Each row is followed by its group and then its class within the group.
[  2.9  16.7 -10.7  -0.5   3.5  -2.9  -3.5  -0.6  23.9  -2.8   4.7   7.0
  -3.0  -1.6  -7.7  -3.3  -7.8   8.7 -13.8   7.0  21.7]
<59> Y
[ 54.5  10.1  -9.1 -13.5   5.0  -7.4  -1.8 -16.4  -1.3 -17.6   4.5   1.6
   2.4 -16.1   5.1  -2.9  -2.1  13.2 -10.7  -0.9  14.3]
<56> M
[ 37.1   4.4  -8.9   3.1  -7.4  -8.5   3.1  -7.7  12.2 -13.2 -15.1  -5.2
  -0.1 -21.5   9.7  -3.0 -15.5  11.1  -3.8 -12.4  14.4]
<56> W
[32.9  6.2  0.1  3.5 -4.3 -2.9  5.3 -6.3 10.4 -4.8  5.5  0.7  8.6 -1.8
 16.5 -3.2 -5.6 16.3 -6.4 -5.0 13.5]
<56> W
[ 71.0  18.7  -7.0  -3.4   1.3  -2.9  10.0  -4.3   5.7 -21.1   6.9  -4.9
   3.3 -14.3   1.5 -11.5  -9.8   4.8 -18.9  -4.0  34.1]
<59> Q
[ 22.0   4.5 -11.2   8.2  -3.8  -4.1   2.7  -2.9   4.5  -6.8   4.6  -3.4
  -8.6  -3.0  -0.7  -6.1  -6.8   9.7  -2.7  -5.1  21.6]
<59> E
[ 45.3   9.6  -7.0  -5.9   0.2   2.6   5.1  -7.7   2.1  -8.8  10.7  -2.8
   5.7 -15.0  -6.0   0.0 -10.0   5.9 -11.6  -2.5  26.1]
<59> Q
[ 56.9  10.5 -12.8  -3.2   5.3  -0.5   3.8  -6.0   3.3  -9.4  14.5  -4.4
  -1.6 -15.4   1.5  -4.2  -6.9 -11.6  10.4   4.3  22.9]
<59> E
[ 46.5   9.2 -11.7   6.9  -1.4  -6.4  19.9 -20.8   9.5  -3.3   2.5 -12.6
  -2.6  -9.6   6.0  -4.7  -7.9  24.1 -19.8  -5.9  32.9]
<59> Y
[ 50.8  12.7  -8.1   0.3  -1.5 -11.4   4.4  -5.9   5.8 -17.4   3.9   3.4
   4.5  -5.0   3.1  -6.0 -12.8   8.2 -36.9 -14.5  19.7]
<59> Q
[ 53.4   1.3  -5.8 -17.3   0.5  -4.7  -1.7   2.8  -0.1 -17.1   2.4   9.3
  -3.9 -16.2   1.0  -0.6  -4.9  15.8 -14.1  -3.1 -15.4]
<58> T
[ 62.0   9.6  -7.7 -22.8 -10.5 -28.5  12.8   1.2   4.6 -20.5   0.7  11.8
  10.1 -12.3   3.5  -3.8  -9.4  42.8  -9.3  -6.4  -9.5]
<58> S
[ 32.7  27.0 -10.4  -9.2  14.6 -11.3  -0.3  -4.8  -6.2   0.0   5.4  -0.3
  13.1  -9.2   2.8  -5.3   2.3  11.9   3.0  -3.9  21.3]
<59> Q
[ -5.7  16.4 -11.9   2.8  -5.1   2.5 -13.5   1.3   1.0  -1.3  -3.8  -6.4
  -3.9  -8.1  -1.9  -2.3  -4.8   4.5   2.4 -12.8  25.4]
<59> E
[ 43.6  10.9  -7.9  -6.5   8.0  -0.1  12.1  -7.0   6.0   9.9   2.2   4.7
   4.8 -21.3  15.0 -12.3   6.9   2.4  -6.1   3.6  21.9]
<59> Y
[ 32.9  -1.9   8.8 -37.2   4.5   2.0  -1.2   1.5  -6.7 -13.5  11.6   4.1
   4.3 -12.1  -3.6  -4.8  -2.4  13.1  -9.9 -13.2   6.3]
<58> T
[ 75.1   1.6   1.0 -10.9  -0.2   0.4   3.6  -5.9   1.5 -24.1   4.7   2.1
  -2.3  -4.4   9.2 -18.5 -14.8  18.6 -27.8 -10.7   9.3]
<58> T
[-46.8   5.0  -3.4   0.7   8.9   6.3   5.1  10.3  -5.4   6.2  -7.4   1.1
   9.5  -0.6  -8.4   7.7  19.0 -19.5   5.5  12.2  -1.8]
<59> Y
[ 47.8  10.1 -11.4  -1.5   3.3  -8.5   4.9  -5.1   3.1 -14.4   0.7   7.6
   1.6 -10.2   3.9 -13.3  -4.3   4.3  41.6  -0.1  14.9]
<59> Q
[ 49.1  17.9  -1.9  -5.0  -2.3 -11.5  -2.8 -11.6  12.1 -27.4   5.5  -3.7
   6.6  -9.5   9.9  -0.6 -16.1   4.4  -7.4  -5.5  14.1]
<58> K
[  3.8  -0.9 -12.6  -1.0  10.9  12.6  -2.2   4.3   1.0  -6.5  -9.1  -4.1
  -1.8  -7.3  -4.8  -2.0   5.5  -4.3  -3.8   3.8   6.0]
<59> E
[ 26.5   5.9  -6.9 -23.0  -9.6  -6.6  -0.8  -3.3   2.0 -14.9  12.0  11.2
  -0.2 -13.7  11.3  -0.8 -10.1   3.6  -0.8  -7.3  -7.1]
<58> T
[ 18.2  16.6 -17.6 -12.6   1.1 -11.8  -8.5 -13.4  -4.8 -15.7  -0.2  -9.3
   2.9 -13.2   2.8   3.2   1.3   9.7  -3.1  -0.4  24.5]
<59> Q
[ 46.0  -1.6   5.2  13.1 -31.5  -2.8   6.3  -7.0  12.1  -9.7   2.8  -1.0
  -2.5  -6.5   0.6  -3.6   2.2   8.4  -1.6   0.0   6.5]
<56> M
[ 75.1   3.8 -11.8 -14.9  -5.7  -7.6   7.8   9.3  18.1 -20.8   8.8  -0.7
  10.2 -10.8  14.0 -11.5 -22.7  21.3 -16.6 -17.4  17.6]
<58> T
[ 56.5  19.9  -8.6  -4.6   4.8  -3.2 -11.1  -5.5   6.6 -17.0  -5.2  -3.2
   4.5 -14.2   3.6  17.4   5.1  11.1  -3.3  -1.7  10.8]
<56> X
[ 37.1  16.2 -18.6 -13.0   4.2   3.7   3.1  -4.9   8.4  -8.8  -1.4  -2.2
   8.2 -17.5  -5.8  -3.9   2.7   8.4  -9.4  -7.7  36.7]
<59> Y
